In the rows, zero is written as 128.
Rows near named flat spaces through zero
nb-dt: [124 124  96 150 127 164  99  92 169 183 141 149 146 158 114 187 114 171
 147 119 167 141 126 102  93 134 126 136 116 122 118 157  86 186 116 115
 179  91 112 146 176  43 120 127 177 144 103 118  70 110 163  99 138 134
 114 152 128 112 154 177 120 124 150 141 105 110  63 128 138 162 176  57
 100 177 140 107  91]
tt-hd: [156 138 135 129 131 141 131 158 110 158  94  96 112 156 137 124 132 162
 111 134 114 107 112 110 193 114 113 185 116 115 133 114 163 140 147 114
 132 108 149  80 109 175 124 142 124 115 153 150 131 154 116 176 123 142
 116 106 119 108 131  99  89 128  77 109 108 149 125 114 145 108 167 118
 130 100 130 179  82]
[142 107 123 147 117 160 147 105  76 144 132 130 120 156 117 162 110  96
 114 126 194 112  86 161 122 120 108 143 136  88 149 122 146 134 156 106
  92 155 141 116  85 101 123 127  55 117 115 145 164 131 110 148 196 205
 152 172  98 160 117 132 127 100 107 137  81 111 178  92 111 196  88 137
 142 165 111 128 140] => tt-hd
[144 131 125 120 108 117  82 109 109 161 162 100 132 136 140 160 100 109
 116 117  79 111 110 118 132 123 109 158 180 132 137  80  87 146 157 148
 202 125  57 184 143 108 171 169 138 181 207 127  75 116 199 101 146 203
 152 111 136  85  90 123 183  90  99  89 185  86 130 133 131 142 140 148
 134 168 114 169 107] => tt-hd
gg-cd: [143 105 157  90 104 100 125 147 125 127 159 141 139 120 161 132 130 165
  79 104 130 114 160 144 133 166 107 138 141 116 138  95 112 130 121 130
 140  78 120 135 120 169 126 109 191 143 121 126 128 140 108 158 113 119
 104 192 135 138  79 140 113 137 147 110 122 104 116 129 187 153 126 141
 114 109  98 102 143]
nb-dt: [162 132  94 135 149 132 105 101 151  87 113 129  90 110 117 117 158  61
  69 157 107 149 158  96 160 106 134 114 114 143 118 139 135 145  89 147
 146 154 135 114 120 162 127 100 120 147 125 161 180 145 147 144 118 119
 143 154 166 128 140  66 176 123  99 100 146 121 110 140  92 163 109 174
 136 157 128 116 104]
[167 138 145  89  98 105 142 161 146 139 124  64 107 155 130  99 173 110
  94 102 198  88 145 154 181 173 120 148 124 108 112  85 121 104  89  93
 122 114 131 108 113 129 123 160 136 120 136 112 172 122 124 171 122 147
 115  71 131 116 115  93 155 109 104  79 152 114 119 133 141 208 111 149
 159  98  93  98 132] => gg-cd
jr-lh: [120  99 155 138 100 129 178  93  96 132 106 132 118 128 118 153 111 168
 128 138 110 129 180 125  84 157 114  95 134  82 196 147  80  82 134 119
 112 140 108 120  93 158 143 138 136 165 130  92 103 143 187 165 149  99
 146 116 118 133  82 156  92 142 136 143 102  58  99 145 121 119 129 135
 167 169  91 142 113]
[ 65  90 193 152 177  93 132 196 149 126  93 162 131  92 127  95 168 169
 112  74 118  99 116 124 134  96 118  83  90 178  97 160 153 108 114 146
  91 114 135 144 151 145 113  92 156  77  97  66 109 123  83 147  75 139
 138 145  68 162 153 133 153 144 136 112  88 107 132  92  90 102 117 115
 136 137 108  92  88] => tt-hd
[127 122 136 132 116 145 106 104 150  93 108 118 100 109 170 135 156 164
  91 171 169  64 109 136 107  88 107 120  87  96 131 137 142 111  97 157
 133 108  94  98 132 166 161 149 193 130 176 112  97 105 129 144 135 147
 174  46 105  92 137 113 117 128 123 149 145 129 148 178 141 109 116 110
 188 136 123 113 144] => jr-lh
[139 121 130 128 125 136 125 119 184 146 130 186 128 116 119 165 104 165
 156 116 160 114 125 131 130 108 102 183 138 107 117 110 133 178 139 120
 173  95 162 127 121  65 120 160 127 154  78 139 106 132 128 107 105 156
 126 116 125 162 157 115 130 122 154 143 111 107 145 159 140 145 112 112
 131 151 132  79 112] => nb-dt
qh-bq: [ 56 118 126 143 183 113 104 185 153 164 170 162 125 114 110  63 120  66
 141 112 143 158 120 165 123 122 167 139 115 109  86 146 166 165 140 118
 123 164 138  60 123 115 122 137 144 126 105 179 149 135 114 169 102  77
  96 137 104 163 156 125 142 193 118  95 153  81 136  93 117 133 124 163
  72 163  83 117 125]
[ 90 128 149 135 151 109 144  81  82 187 144 150 141 202 104  91 126 112
 106 115 141 180  73  74 101 136 149 128 129  87 120 111 136 102 152  64
 113 161 146  43  98 119 141 146 164 123 158 165 135 131 177 153 125 122
 165 153 142 120 140  88 130 159 124 104 215 151 218  82 166 175 113 142
 109 139 111  52 100] => qh-bq
[101 117  87 173 110  84 113 138 155  80 211 162 162 156 127 122 135 131
 103 163  98 158  89 128 169  82 215 154 112 197  82 136 162 184 156 127
 119 161 191 188 127 103 104  93 104 134  95 104 172 121  38  56 133 148
 159 155 124 155 166 116 169 150 201 135 111 121 145 141 138 151 141  80
 125 196  99 111  94] => tt-hd
[103  95 160 217 178 151 128 109 102 173 121  88 103 192 172  82 134 145
 179  77 114 104  69 141 121 133 137 103 135 143 146 102 116 134 142 157
 109 145 135 138 149 137 123 172 125 108 114 114 100 168 123 132  90 120
 134 107  39 164 136 151  92 127 185  92 128 164 135 125  92 139  89 125
 121 102  89 141 116] => nb-dt
gg-cd: [ 89 136 175  92 116 150 140 158 108  86 217 110 154 177 118  99 136 171
  43 162 124  97 111 186 164 111 113 116 136 165 118 101 155 105  73 167
 109 109 149  83 114 147 141 118 143 100 162 114  87 142 137 119 115 117
  86 122 147 122 149 138 175  53  82 143  65 108 131 125 137 162 137 153
 170 100 149  93 137]
[122 148 117  78 170  94 173 132 125 136 143 176 197  73  94  64 132 137
  88 133 126 132 149  80  60 175 192 134 160 133  97 171  79 109 112 160
 127 120 148 105 144 147 123 135 107 147 146  42 117 147 102  73 123 151
  76 107 168 103  97 212 154  75 161  98 116 100 193 121 169 121 133  89
 196  88 177 131 107] => gg-cd
tj-gl: [164 147  80  87  73 100 104  54 101 163 117 143 100 156  90 109  57 123
 129  79 151 160  79  99 161 200  81  89 181  55 156 161 118 223  89  69
 127 127 131 189  80 150 129 153 167 180 125 123 110 163 172 145 188  72
 163 112 122 163 156 146  94  90 134  98 107  65 166  63 110 148  75  98
 117 120 141 149 101]
jr-lh: [159 111  63 132 120  92 116 120 121 157 153 169 140 178 158 115 142  55
 146 151 104 140 155 112 147 157 121 171 150 190 105 169 122 122  90 160
 136 132 194 181 127 129 115 145  12 136 102 178  66 156 134  91 147 161
  93 178 134 134 199  74  95 152 134 137 182 159 182  35 148 118 116 178
  51 110 119 100 140]
tt-hd: [138 133 150  90 114 104 120 134 123  97 133  54 107 101 128 134 140  87
 135 169 154 148 150  78 114  99 114 109 127 112 151 114 112 162  69 115
 131 124 126 108 118 152 174 115 180 125 120 121 133 144 154 163 127 110
 141  86 192 100 136 127  97 170 147 120 121 173 146 120  94  52 132  93
 100 115 120 143 101]
